Below is a small trained network, with its code and all its weights. Each question gives an input and a target symbol and asks what happens when units are switched off, that is, made to give their printed mean instead of their output.

import numpy as np


def w(rows, s, z=0):
    codes = np.array(rows[::2]) - 128.0
    scale = np.full(codes.shape[1], s)
    scale[-1] = z or s
    return codes * scale


def f(y):
    return y / 2 * (1 + np.tanh(0.7978845608 * (y + 0.044715 * y**3)))


def softmax(a):
    e = np.exp(a - a.max(-1, keepdims=True))
    return e / e.sum(-1, keepdims=True)


def log_softmax(a):
    a = a - a.max(-1, keepdims=True)
    return a - np.log(np.exp(a).sum(-1, keepdims=True))


def net(x, mask):
    ids = ['ΨΩαγδεζηθλξπστφ'.index(c) for c in x.split()]
    T = len(ids)
    res = E[ids] + P[:T]
    q, k, v = (res @ M[0].T for M in (Q, K, V))
    z = softmax(np.where(np.tri(T) > 0, q @ k.T / 2**0.5, -1e9)) @ v
    res = res + np.where(mask[0], z, O[0][:, -1]) @ O[0][:, :-1]
    y = f(res @ A[0][:, :-1].T + A[0][:, -1])
    res = res + np.where(mask[1:9], y, B[0][:, -1]) @ B[0][:, :-1]
    return log_softmax(res[-1] @ U[:, :-1].T + U[:, -1])


Q, K, V, O, A, B = {}, {}, {}, {}, {}, {}
E = w([
[45,116,103,115,34,163],'Ψ',
[169,99,85,224,54,206],'Ω',
[173,139,100,173,53,136],'α',
[166,111,153,77,181,98],'γ',
[39,152,142,127,3,100],'δ',
[154,86,106,131,155,10],'ε',
[187,49,158,134,146,97],'ζ',
[136,109,12,136,16,142],'η',
[189,151,166,146,180,124],'θ',
[177,124,122,193,66,101],'λ',
[88,94,158,86,150,137],'ξ',
[136,125,207,124,120,61],'π',
[102,207,187,171,71,149],'σ',
[135,50,203,146,106,152],'τ',
[95,119,110,60,115,84],'φ',
],0.017)
P = w([
[174,2,89,14,138,120],'0',
[158,190,208,24,132,173],'1',
[94,116,155,185,41,39],'2',
[148,237,177,87,187,176],'3',
[93,112,118,192,7,23],'4',
[150,200,179,61,142,192],'5',
[76,115,122,185,14,17],'6',
[141,194,144,93,157,176],'7',
[74,114,154,198,34,22],'8',
[137,176,136,88,153,185],'9',
[75,80,133,175,32,40],'10',
[149,149,129,83,121,159],'11',
],0.0089)
Q[0] = w([
[254,205,143,28,110,223],'head 1',
[146,221,97,116,232,205],'head 1',
],0.0077)
K[0] = w([
[95,250,190,118,111,171],'head 1',
[83,254,180,240,91,96],'head 1',
],0.0079)
V[0] = w([
[255,217,24,110,38,17],'head 1',
[93,77,242,201,139,121],'head 1',
],0.0072)
O[0] = w([
[225,183,146,92,80,118,2],'head 1',
[124,41,248,36,16,146,179],'head 1',
],0.012,0.0032)
A[0] = w([
[184,122,180,122,216,149,102],'neuron 1',
[176,198,119,117,174,141,22],'neuron 2',
[96,114,83,196,112,134,195],'neuron 3',
[180,89,128,89,91,68,209],'neuron 4',
[84,73,60,168,85,66,6],'neuron 5',
[113,136,130,28,195,81,50],'neuron 6',
[90,172,86,6,123,169,161],'neuron 7',
[70,97,137,39,84,94,173],'neuron 8',
],0.011,0.0024)
B[0] = w([
[65,11,72,86,129,93,143],'neuron 1',
[85,101,81,71,93,154,137],'neuron 2',
[107,154,147,107,201,96,163],'neuron 3',
[124,166,134,180,80,102,178],'neuron 4',
[151,105,162,104,146,160,193],'neuron 5',
[238,131,180,132,144,115,166],'neuron 6',
[85,155,78,148,181,100,173],'neuron 7',
[119,125,170,169,106,121,254],'neuron 8',
],0.012,0.013)
U = w([
[58,128,103,184,171,94,103],'Ψ',
[209,112,141,231,156,201,169],'Ω',
[176,146,125,127,90,155,212],'α',
[185,81,137,106,170,54,71],'γ',
[61,147,143,100,94,85,3],'δ',
[209,101,142,153,143,73,46],'ε',
[159,21,104,171,108,81,104],'ζ',
[108,104,46,151,126,104,212],'η',
[124,68,113,73,97,89,112],'θ',
[190,128,133,186,106,139,103],'λ',
[139,94,201,168,254,117,180],'ξ',
[164,127,205,96,85,97,128],'π',
[129,190,207,105,114,180,50],'σ',
[103,29,144,141,90,159,88],'τ',
[181,170,128,181,235,51,163],'φ',
],0.007,0.0053)

Each question gives the input, a string of symbols that net reads in full, and the target symbol t.
The units are the heads (2 rows each of Q, K, V and O) and the neurons (one row each of A and B). Each row of codes is followed by its name. A weight is (code - 128) times the scale printed after its matrix; where a second scale follows, it is the last column's (O, A, B and U).
mask holds one flag per unit, heads first, then neurons. A switched-off unit (its flag False) gives its mean, the last column of its rows in O or B, instead of its output. The means were averaged over made-up inputs and are rounded, as every weight is.
A unit's drop is (log p(t) with every unit on - log p(t) with that unit switched off) / (log p(t) with every unit on - log p(t) with every unit switched off).
The circuit of an input: a set's keep is (log p(t) with only the set's units on - log p(t) with every unit switched off) / (log p(t) with every unit on - log p(t) with every unit switched off). Starting from all 9 units, units are removed one at a time, each time the one whose removal leaves the highest keep (on an exact tie, the one counted first), for as long as the keep stays at least 0.8.
circuit, biggest first: the units of the circuit, biggest drop first
most important unit: the unit with the biggest drop
top k neurons: the k neurons with the biggest drops, biggest first
drop of u: that unit's drop, to one decimal
input π δ ξ ξ ξ η γ, target π: circuit, biggest first	[head 1; neuron 7]
input α ξ ξ π γ φ, target φ: circuit, biggest first	[neuron 7; neuron 6]
input ξ λ ξ Ω α τ, target τ: top 3 neurons	[neuron 1; neuron 6; neuron 3]
input φ π η, target φ: circuit, biggest first	[head 1; neuron 3]
input φ ξ α, target φ: circuit, biggest first	[head 1]
input γ λ τ δ π θ, target θ: circuit, biggest first	[neuron 1; neuron 2; head 1]
input ξ Ψ φ ε ξ ξ ζ, target ξ: circuit, biggest first	[head 1; neuron 3; neuron 5]
input η η φ π ξ ξ π ξ η τ τ, target η: circuit, biggest first	[head 1; neuron 2; neuron 6]
input η φ γ, target η: top 2 neurons	[neuron 2; neuron 1]
input θ ξ ξ α, target α: circuit, biggest first	[head 1; neuron 2; neuron 8]
input τ π Ψ ξ ξ η φ, target τ: drop of neuron 8	0.1
input ξ α λ, target ξ: drop of neuron 3	0.4
input λ ξ α φ π η, target η: drop of neuron 3	-0.1
input ξ ξ ε φ ξ η Ψ, target ξ: most important unit	neuron 3
input ξ α Ω ξ ζ Ψ, target Ψ: top 3 neurons	[neuron 7; neuron 6; neuron 5]
input ξ φ ξ, target ξ: top 3 neurons	[neuron 3; neuron 5; neuron 4]
